Below are the code and all the weights of a small trained network. Each question names an input and a target symbol and asks about switching units off, where a switched-off unit gives its printed mean instead of its output.

import numpy as np


def w(rows, s, z=0):
    codes = np.array(rows[::2]) - 128.0
    scale = np.full(codes.shape[1], s)
    scale[-1] = z or s
    return codes * scale


def f(y):
    return np.maximum(y, 0)


def softmax(a):
    e = np.exp(a - a.max(-1, keepdims=True))
    return e / e.sum(-1, keepdims=True)


def log_softmax(a):
    a = a - a.max(-1, keepdims=True)
    return a - np.log(np.exp(a).sum(-1, keepdims=True))


def net(x, mask):
    ids = ['αβγδζηλμξπστφψω'.index(c) for c in x.split()]
    T = len(ids)
    res = E[ids] + P[:T]
    u = 0
    for l in range(2):
        r = res
        for j in range(2):
            rows = slice(2 * j, 2 * j + 2)
            q, k, v = (r @ M[l][rows].T for M in (Q, K, V))
            z = softmax(np.where(np.tri(T) > 0, q @ k.T / 2**0.5, -1e9)) @ v
            o = O[l][rows]
            res = res + np.where(mask[u + j], z, o[:, -1]) @ o[:, :-1]
        u += 2
        y = f(res @ A[l][:, :-1].T + A[l][:, -1])
        res = res + np.where(mask[u : u + 4], y, B[l][:, -1]) @ B[l][:, :-1]
        u += 4
    return log_softmax(res[-1] @ U[:, :-1].T + U[:, -1])


Q, K, V, O, A, B = {}, {}, {}, {}, {}, {}
E = w([
[72,125,254,197,136,211,103,232],'α',
[122,73,51,98,242,36,184,130],'β',
[71,216,117,144,164,166,78,221],'γ',
[162,146,126,25,170,186,133,202],'δ',
[113,147,75,191,103,161,159,243],'ζ',
[147,196,149,169,155,143,211,138],'η',
[174,154,144,69,50,76,81,169],'λ',
[118,75,131,128,154,139,115,139],'μ',
[141,68,107,84,80,177,102,73],'ξ',
[226,71,71,143,164,155,76,156],'π',
[74,188,164,147,114,53,129,141],'σ',
[155,137,130,122,142,160,160,100],'τ',
[68,102,184,187,176,209,216,114],'φ',
[212,228,125,128,124,106,33,151],'ψ',
[117,80,124,43,26,109,114,182],'ω',
],0.018)
P = w([
[49,126,225,135,115,170,35,38],'0',
[48,116,191,98,116,155,92,26],'1',
[56,84,164,113,167,145,132,43],'2',
[55,89,109,70,170,136,149,28],'3',
[88,2,127,158,217,118,167,73],'4',
[76,19,127,163,182,141,156,28],'5',
],0.0043)
Q[0] = w([
[162,85,67,139,179,118,109,85],'0.h0',
[76,75,53,125,91,254,148,81],'0.h0',
[91,40,173,110,156,231,164,79],'0.h1',
[176,166,96,123,88,152,139,179],'0.h1',
],0.0089)
K[0] = w([
[109,92,84,116,255,88,124,132],'0.h0',
[64,147,58,110,119,164,175,178],'0.h0',
[160,126,92,61,222,146,153,203],'0.h1',
[167,131,181,162,56,161,64,80],'0.h1',
],0.009)
V[0] = w([
[132,169,159,116,32,165,207,100],'0.h0',
[202,84,229,119,228,41,122,75],'0.h0',
[221,132,209,131,11,210,99,142],'0.h1',
[93,103,111,254,98,43,87,87],'0.h1',
],0.005)
O[0] = w([
[143,110,121,255,92,91,127,26,73],'0.h0',
[168,160,187,100,182,150,127,67,159],'0.h0',
[144,76,90,189,204,87,98,132,3],'0.h1',
[44,148,123,140,117,70,129,64,98],'0.h1',
],0.0081,0.0041)
A[0] = w([
[48,50,155,127,239,170,128,100,186],'0.n0',
[103,229,254,224,212,81,72,194,15],'0.n1',
[138,240,108,168,173,155,61,169,6],'0.n2',
[110,68,21,128,130,179,112,160,218],'0.n3',
],0.0056,0.0013)
B[0] = w([
[128,84,40,97,91,163,92,59,253],'0.n0',
[113,128,81,83,124,133,54,159,243],'0.n1',
[83,76,36,100,255,150,111,61,174],'0.n2',
[138,38,150,220,57,190,182,146,224],'0.n3',
],0.0074,0.0045)
Q[1] = w([
[146,179,167,177,167,142,18,206],'1.h0',
[112,123,197,245,74,255,159,126],'1.h0',
[86,75,134,114,64,246,141,72],'1.h1',
[246,97,110,102,161,94,164,133],'1.h1',
],0.0058)
K[1] = w([
[96,147,163,157,177,119,66,173],'1.h0',
[98,90,192,145,114,216,176,173],'1.h0',
[105,67,55,112,115,130,254,174],'1.h1',
[187,56,207,124,140,157,96,104],'1.h1',
],0.0078)
V[1] = w([
[163,233,32,115,27,151,158,151],'1.h0',
[83,3,123,109,124,94,72,46],'1.h0',
[106,168,140,190,161,101,203,146],'1.h1',
[167,110,215,122,126,117,76,77],'1.h1',
],0.005)
O[1] = w([
[127,80,254,185,143,119,71,131,105],'1.h0',
[90,215,64,43,15,38,250,114,253],'1.h0',
[109,85,49,109,165,94,121,150,27],'1.h1',
[108,152,102,126,106,205,67,80,105],'1.h1',
],0.0078,0.0056)
A[1] = w([
[229,183,140,63,126,72,190,66,125],'1.n0',
[92,144,127,112,117,131,111,41,54],'1.n1',
[74,161,145,166,254,122,168,133,3],'1.n2',
[65,112,201,134,69,202,175,130,38],'1.n3',
],0.0078,0.0013)
B[1] = w([
[110,70,180,202,127,164,49,114,255],'1.n0',
[157,136,105,245,164,55,126,119,209],'1.n1',
[93,143,145,186,52,136,94,114,148],'1.n2',
[127,101,95,115,182,88,149,89,253],'1.n3',
],0.011,0.0081)
U = w([
[127,253,177,232,105,210,176,89,186],'α',
[109,154,75,130,216,107,203,76,90],'β',
[17,179,46,87,78,188,96,109,89],'γ',
[123,154,127,125,122,111,141,110,113],'δ',
[85,130,118,78,97,118,166,99,108],'ζ',
[206,147,102,92,79,237,153,118,194],'η',
[139,113,79,178,73,99,104,59,56],'λ',
[122,140,117,127,129,114,137,109,85],'μ',
[79,63,124,36,70,39,140,157,102],'ξ',
[138,112,132,182,165,69,157,167,149],'π',
[185,159,72,117,182,75,68,96,124],'σ',
[36,56,209,86,188,116,92,56,120],'τ',
[172,134,194,135,23,81,52,152,144],'φ',
[101,224,147,109,138,13,176,132,253],'ψ',
[124,149,99,107,137,86,145,100,141],'ω',
],0.0064,0.0056)

Each question gives the input, a string of symbols that net reads in full, and the target symbol t.
The units are the heads (2 rows each of Q, K, V and O) and the neurons (one row each of A and B). Each row of codes is followed by its name. A weight is (code - 128) times the scale printed after its matrix; where a second scale follows, it is the last column's (O, A, B and U).
mask holds one flag per unit, layer by layer, with each layer's heads first. A switched-off unit (its flag False) gives its mean, the last column of its rows in O or B, instead of its output. The means were averaged over made-up inputs and are rounded, as every weight is.
A unit's drop is (log p(t) with every unit on - log p(t) with that unit switched off) / (log p(t) with every unit on - log p(t) with every unit switched off).
The circuit of an input: a set's keep is (log p(t) with only the set's units on - log p(t) with every unit switched off) / (log p(t) with every unit on - log p(t) with every unit switched off). Starting from all 12 units, units are removed one at a time, each time the one whose removal leaves the highest keep (on an exact tie, the one counted first), for as long as the keep stays at least 0.8.
units of the circuit, in order: the units of the circuit, biggest drop first
k most important neurons of layer l: the k neurons of layer l with the biggest drops, biggest first
heads that matter: for each layer, one digit per head in row order, 1 if its drop is at least 0.15 and else 0, layers parted by /
drop when u is switched off: that unit's drop, to one decimal
input β ξ τ δ δ, target η: units of the circuit, in order : [0.h1 1.n1]
input ξ ω π, target η: units of the circuit, in order : [1.n1 1.n3 0.h0]
input σ α α ζ, target π: units of the circuit, in order : [0.n3 0.h0 1.h1 1.h0]
input ξ α α ξ ξ α, target γ: heads that matter : 01 / 10
input ξ ω β α φ, target β: units of the circuit, in order : [1.n3 1.n0]
input δ λ α σ ω φ, target β: units of the circuit, in order : [1.n3]
input π δ ξ λ μ μ, target η: heads that matter : 01 / 00
input τ ζ ξ μ, target ξ: heads that matter : 10 / 01
input β ξ ψ, target σ: units of the circuit, in order : [0.n2 0.h1]
input λ λ ζ β τ, target τ: 3 most important neurons of layer 1 : [1.n0 1.n1 1.n3]
input ξ ξ ξ σ ξ, target λ: 2 most important neurons of layer 1 : [1.n1 1.n0]
input ζ ξ α π, target η: 3 most important neurons of layer 1 : [1.n1 1.n3 1.n0]
input β β α τ ξ τ, target τ: heads that matter : 11 / 00
input α β ξ, target τ: 2 most important neurons of layer 1 : [1.n3 1.n0]
input ζ τ τ ξ, target ξ: most important neuron of layer 0 : [0.n3]
input η ξ ξ ξ ξ γ, target γ: 3 most important neurons of layer 1 : [1.n1 1.n2 1.n3]
input τ λ ξ ζ μ μ, target ξ: 2 most important neurons of layer 1 : [1.n1 1.n0]
input φ β λ ξ, target τ: 2 most important neurons of layer 1 : [1.n0 1.n3]
input ξ μ γ, target γ: drop when 1.h1 is switched off : -0.1
input ξ ξ ξ ξ δ, target η: drop when 0.h0 is switched off : -0.1
input η π σ δ ξ, target η: drop when 0.h1 is switched off : 1.3
